Below is a small trained network, with its code and all its weights. Each question gives an input and a class and asks what happens when units are switched off, that is, made to give their printed mean instead of their output.

import numpy as np


def w(rows, s, z=0):
    codes = np.array(rows[::2]) - 128.0
    scale = np.full(codes.shape[1], s)
    scale[-1] = z or s
    return codes * scale


def norm(h):
    return h / np.sqrt((h * h).mean(-1, keepdims=True) + 1e-5)


def f(y):
    return y / 2 * (1 + np.tanh(0.7978845608 * (y + 0.044715 * y**3)))


def log_softmax(a):
    a = a - a.max(-1, keepdims=True)
    return a - np.log(np.exp(a).sum(-1, keepdims=True))


def net(x, mask):
    res = np.array(x, float).reshape(1, 7) / 4 @ E
    u = 0
    for l in range(2):
        y = f(norm(res) @ A[l][:, :-1].T + A[l][:, -1])
        res = res + np.where(mask[u : u + 10], y, B[l][:, -1]) @ B[l][:, :-1]
        u += 10
    return log_softmax(norm(res)[-1] @ U[:, :-1].T + U[:, -1])


A, B = {}, {}
E = w([
[125,136,127,131,126,128,130,128,131,127,125],'x0',
[222,152,59,120,103,208,231,186,189,181,140],'x1',
[97,107,108,120,52,33,246,83,85,116,88],'x2',
[38,67,212,53,155,157,184,117,234,178,132],'x3',
[138,165,94,34,126,96,92,128,140,170,70],'x4',
[72,138,4,141,175,44,140,168,219,106,229],'x5',
[127,128,128,130,129,125,126,124,129,137,128],'x6',
],0.0022)
A[0] = w([
[191,114,99,159,120,168,185,123,179,160,94,8],'0.n0',
[144,201,159,161,199,124,178,166,101,130,107,58],'0.n1',
[152,88,143,113,114,192,41,198,122,177,176,54],'0.n2',
[168,153,203,109,107,194,149,122,70,139,75,24],'0.n3',
[69,108,198,112,145,160,183,207,182,139,71,72],'0.n4',
[127,172,84,36,78,116,79,161,152,176,48,77],'0.n5',
[128,73,123,98,72,80,206,172,58,150,122,29],'0.n6',
[167,128,74,169,132,133,114,208,50,101,67,60],'0.n7',
[102,115,176,253,81,190,177,151,129,113,186,86],'0.n8',
[173,114,70,119,105,201,184,158,151,134,116,27],'0.n9',
],0.005,0.0016)
B[0] = w([
[98,173,180,139,128,134,149,161,77,111,153,181],'0.n0',
[137,128,65,100,114,164,175,95,108,117,116,120],'0.n1',
[124,180,114,181,126,117,195,67,147,114,54,222],'0.n2',
[102,64,113,139,80,139,90,255,122,138,77,250],'0.n3',
[191,126,114,146,66,136,106,76,129,133,196,225],'0.n4',
[166,58,83,104,244,93,176,91,82,71,154,233],'0.n5',
[142,189,125,182,172,170,125,91,181,120,70,179],'0.n6',
[137,87,175,106,84,150,132,64,193,161,204,233],'0.n7',
[174,90,50,25,238,59,136,94,97,112,94,242],'0.n8',
[93,197,208,125,144,78,104,152,122,115,178,209],'0.n9',
],0.0069,0.0021)
A[1] = w([
[137,118,132,109,187,171,70,164,117,129,162,132],'1.n0',
[96,82,150,79,91,167,156,88,184,167,166,9],'1.n1',
[148,163,116,93,124,157,175,144,111,148,147,106],'1.n2',
[67,104,1,149,82,132,123,238,178,141,141,16],'1.n3',
[129,200,100,195,167,190,122,98,197,114,37,4],'1.n4',
[93,156,95,148,87,105,203,91,99,138,71,13],'1.n5',
[125,154,148,128,136,66,103,188,84,91,129,79],'1.n6',
[70,130,172,128,143,97,73,102,85,127,127,56],'1.n7',
[117,157,126,134,171,78,124,110,148,117,170,90],'1.n8',
[188,134,65,154,40,140,104,86,106,151,183,21],'1.n9',
],0.0076,0.0016)
B[1] = w([
[110,116,95,129,67,63,185,68,147,107,98,169],'1.n0',
[187,159,118,142,149,203,66,43,82,157,152,151],'1.n1',
[18,143,85,168,153,90,41,122,134,126,158,157],'1.n2',
[154,78,237,131,71,173,114,198,34,143,16,169],'1.n3',
[87,118,139,128,64,97,138,86,238,79,113,185],'1.n4',
[117,122,131,127,91,134,91,98,254,77,123,143],'1.n5',
[118,140,135,132,140,182,140,105,177,181,174,161],'1.n6',
[121,231,104,142,155,141,180,197,150,145,207,169],'1.n7',
[146,92,170,135,61,181,109,175,92,143,49,255],'1.n8',
[127,129,171,85,178,219,95,36,131,203,167,174],'1.n9',
],0.0061,0.0044)
U = w([
[141,71,184,135,70,163,112,207,80,160,56,215],'0',
[170,129,141,112,140,187,92,28,129,177,193,236],'1',
[106,145,132,153,92,102,145,79,254,68,83,7],'2',
[75,218,144,146,156,104,160,201,127,142,206,50],'3',
[166,69,59,88,196,66,168,114,98,102,120,185],'4',
],0.0081,0.00018)

Each question gives the input, the list of numbers given to net, and the class t.
The units are the neurons (one row each of A and B). Each row of codes is followed by its name. A weight is (code - 128) times the scale printed after its matrix; where a second scale follows, it is the last column's (A, B and U).
mask holds one flag per neuron, layer by layer. A switched-off neuron (its flag False) gives its mean, the last column of its row in B, instead of its output. The means were averaged over made-up inputs and are rounded, as every weight is.
A unit's drop is (log p(t) with every unit on - log p(t) with that unit switched off) / (log p(t) with every unit on - log p(t) with every unit switched off).
The circuit of an input: a set's keep is (log p(t) with only the set's units on - log p(t) with every unit switched off) / (log p(t) with every unit on - log p(t) with every unit switched off). Starting from the 12 units with the biggest drops (on a tie, the unit counted first), units are removed one at a time, each time the one whose removal leaves the highest keep (on an exact tie, the one counted first), for as long as the keep stays at least 0.8.
units of the circuit, in order: the units of the circuit, biggest drop first
most important unit: the unit with the biggest drop
top k neurons: the k neurons with the biggest drops, biggest first
top k neurons in layer l: the k neurons of layer l with the biggest drops, biggest first
input [-7,-7,-2,1,-8,6,8], class 4: top 3 neurons	[0.n8; 0.n9; 0.n3]
input [1,7,-8,7,7,-4,-6], class 2: top 2 neurons	[0.n7; 0.n2]
input [-3,-1,8,0,1,-5,4], class 2: most important unit	0.n6
input [4,1,-8,6,-4,-2,7], class 2: units of the circuit, in order	[0.n2; 1.n4]
input [8,5,1,0,-2,-4,-7], class 3: top 2 neurons in layer 0	[0.n9; 0.n0]
input [-5,7,-4,7,3,8,2], class 0: top 2 neurons	[1.n3; 0.n7]
input [-6,-6,7,-1,-6,-6,-3], class 2: top 2 neurons	[1.n5; 0.n9]
input [-5,-7,-2,3,8,4,-8], class 4: top 4 neurons	[0.n5; 0.n9; 0.n0; 1.n0]
input [-8,-3,-2,8,8,5,4], class 1: top 2 neurons	[1.n1; 0.n8]
input [-1,4,-7,-5,-5,5,1], class 2: top 2 neurons in layer 0	[0.n3; 0.n4]
input [-1,-1,-5,-1,6,-4,6], class 4: top 2 neurons	[0.n5; 0.n6]
input [8,6,-2,2,-5,2,-2], class 3: top 3 neurons	[0.n9; 0.n0; 0.n5]
input [-2,8,-3,-8,-2,4,8], class 1: top 2 neurons	[1.n9; 0.n7]
input [1,-1,1,4,6,8,7], class 0: units of the circuit, in order	[1.n3]
input [8,-6,4,-5,7,8,-8], class 0: units of the circuit, in order	[0.n8; 1.n3]
input [0,6,-3,-5,2,-4,-6], class 3: top 3 neurons	[0.n9; 0.n0; 0.n4]
input [3,-4,6,-8,-4,6,-6], class 1: units of the circuit, in order	[1.n9; 0.n7]
input [-1,0,-5,-2,4,-1,1], class 2: top 2 neurons in layer 0	[0.n2; 0.n8]
input [1,-3,3,4,6,6,-3], class 0: top 2 neurons in layer 0	[0.n8; 0.n7]
input [-5,6,8,-7,-8,6,4], class 2: units of the circuit, in order	[1.n5]
input [7,-4,-5,-3,-6,-4,8], class 4: top 2 neurons	[0.n8; 0.n6]
